[[-66.8 -60.6  56.1 -69.2]
 [ 60.4  54.9 -46.6  63.1]
 [ 30.8  29.3 -21.9  35.3]]
:
[[-66.8 -60.6  56.1 -69.2]
 [ 30.8  29.3 -21.9  35.3]]

[[ 57.5  49.2 -68.6  42.1 -53.6]
 [ 43.6  35.5 -53.3  27.4 -39.0]]
:
[[ 57.5  49.2 -68.6  42.1 -53.6]]

[[ 33.1 -14.8  34.3  33.7  36.4]
 [-25.4 -61.0 -56.6 -10.2  17.2]
 [-23.2  -0.7 -61.5  -9.5  15.3]]
:
[[ 33.1 -14.8  34.3  33.7  36.4]
 [-23.2  -0.7 -61.5  -9.5  15.3]]

[[ 11.2   3.9   7.4   7.4  37.5  -5.8  -0.9]
 [ -6.6  -3.2   5.4   3.8   0.0 -10.3   8.5]
 [ -8.1   3.6  -0.5  15.1  25.7   6.1  -3.6]
 [ 20.3  29.6  -1.2  13.7  82.4 -27.4   9.4]
 [ -1.7  17.0  -9.4  -4.4  20.6 -17.1  -2.9]
 [ 18.8  24.0   3.5  14.9  74.8 -23.8   6.9]
 [  6.6  15.6   9.0   9.5  13.8  -0.3   0.5]
 [  6.9   9.1   5.2   9.5  37.8  -7.3   1.9]
 [ -8.4 -14.4  -8.5  -5.7 -27.4  10.2  -6.1]
 [ 21.1  -7.7  -7.1  12.4  63.7 -18.1  10.8]
 [  9.0  14.5  -2.4  10.4  37.2  -5.4   0.3]]
:
[[ 11.2   3.9   7.4   7.4  37.5  -5.8  -0.9]
 [ -8.1   3.6  -0.5  15.1  25.7   6.1  -3.6]
 [ -1.7  17.0  -9.4  -4.4  20.6 -17.1  -2.9]
 [  6.6  15.6   9.0   9.5  13.8  -0.3   0.5]
 [ -8.4 -14.4  -8.5  -5.7 -27.4  10.2  -6.1]
 [  9.0  14.5  -2.4  10.4  37.2  -5.4   0.3]]

[[ 38.2 -10.4 -16.9  12.3 -14.8  39.3  17.5   1.3 -14.7 -33.2  31.9  -7.7
   10.7]
 [ -8.9  33.8  53.9  -8.8  -0.3 -10.6  14.0  63.8  19.8  37.9 -12.3  -7.9
   -1.2]
 [  1.5  12.2  18.6  10.7 -26.0  21.6  17.2 -16.9  13.4  13.9 -27.9 -10.6
   14.3]]
:
[[ 38.2 -10.4 -16.9  12.3 -14.8  39.3  17.5   1.3 -14.7 -33.2  31.9  -7.7
   10.7]
 [  1.5  12.2  18.6  10.7 -26.0  21.6  17.2 -16.9  13.4  13.9 -27.9 -10.6
   14.3]]

[[-64.9 -51.7  17.9]
 [  4.1  55.9 -12.8]
 [-23.4 -67.9  -6.7]]
:
[[-64.9 -51.7  17.9]
 [-23.4 -67.9  -6.7]]

[[ 13.6 -24.5  -9.4  41.0  36.8   5.1 -33.6 -27.4   5.6 -78.1 -24.4  12.8
  -12.6]
 [ -0.5 -21.8 -14.1 -59.5  11.7   7.6 -34.1  10.3 -66.9 -36.5  -1.6  20.3
   26.9]
 [  7.4 -12.4  22.4 -57.2   7.1 -40.8  26.7  20.1  21.8 -14.1 -41.0  14.6
  -38.6]
 [ -1.6   4.4  32.6 -25.8   0.9 -57.0  12.9 -12.0   2.0  43.8 -62.5  21.3
  -26.3]]
:
[[ 13.6 -24.5  -9.4  41.0  36.8   5.1 -33.6 -27.4   5.6 -78.1 -24.4  12.8
  -12.6]
 [  7.4 -12.4  22.4 -57.2   7.1 -40.8  26.7  20.1  21.8 -14.1 -41.0  14.6
  -38.6]]

[[ 20.6 -29.3   3.9]
 [ 13.0  63.9   5.4]
 [ -6.8   1.3   6.4]
 [ -2.8   1.7  15.9]
 [-11.3   0.8   8.7]
 [ -6.7   7.3   9.4]
 [-66.8  -8.8  -8.1]
 [  9.9  16.0  -0.7]
 [ 35.8 -82.1 -26.4]
 [ 24.7 -14.2  12.7]]
:
[[ 20.6 -29.3   3.9]
 [ -6.8   1.3   6.4]
 [-11.3   0.8   8.7]
 [-66.8  -8.8  -8.1]
 [ 35.8 -82.1 -26.4]]
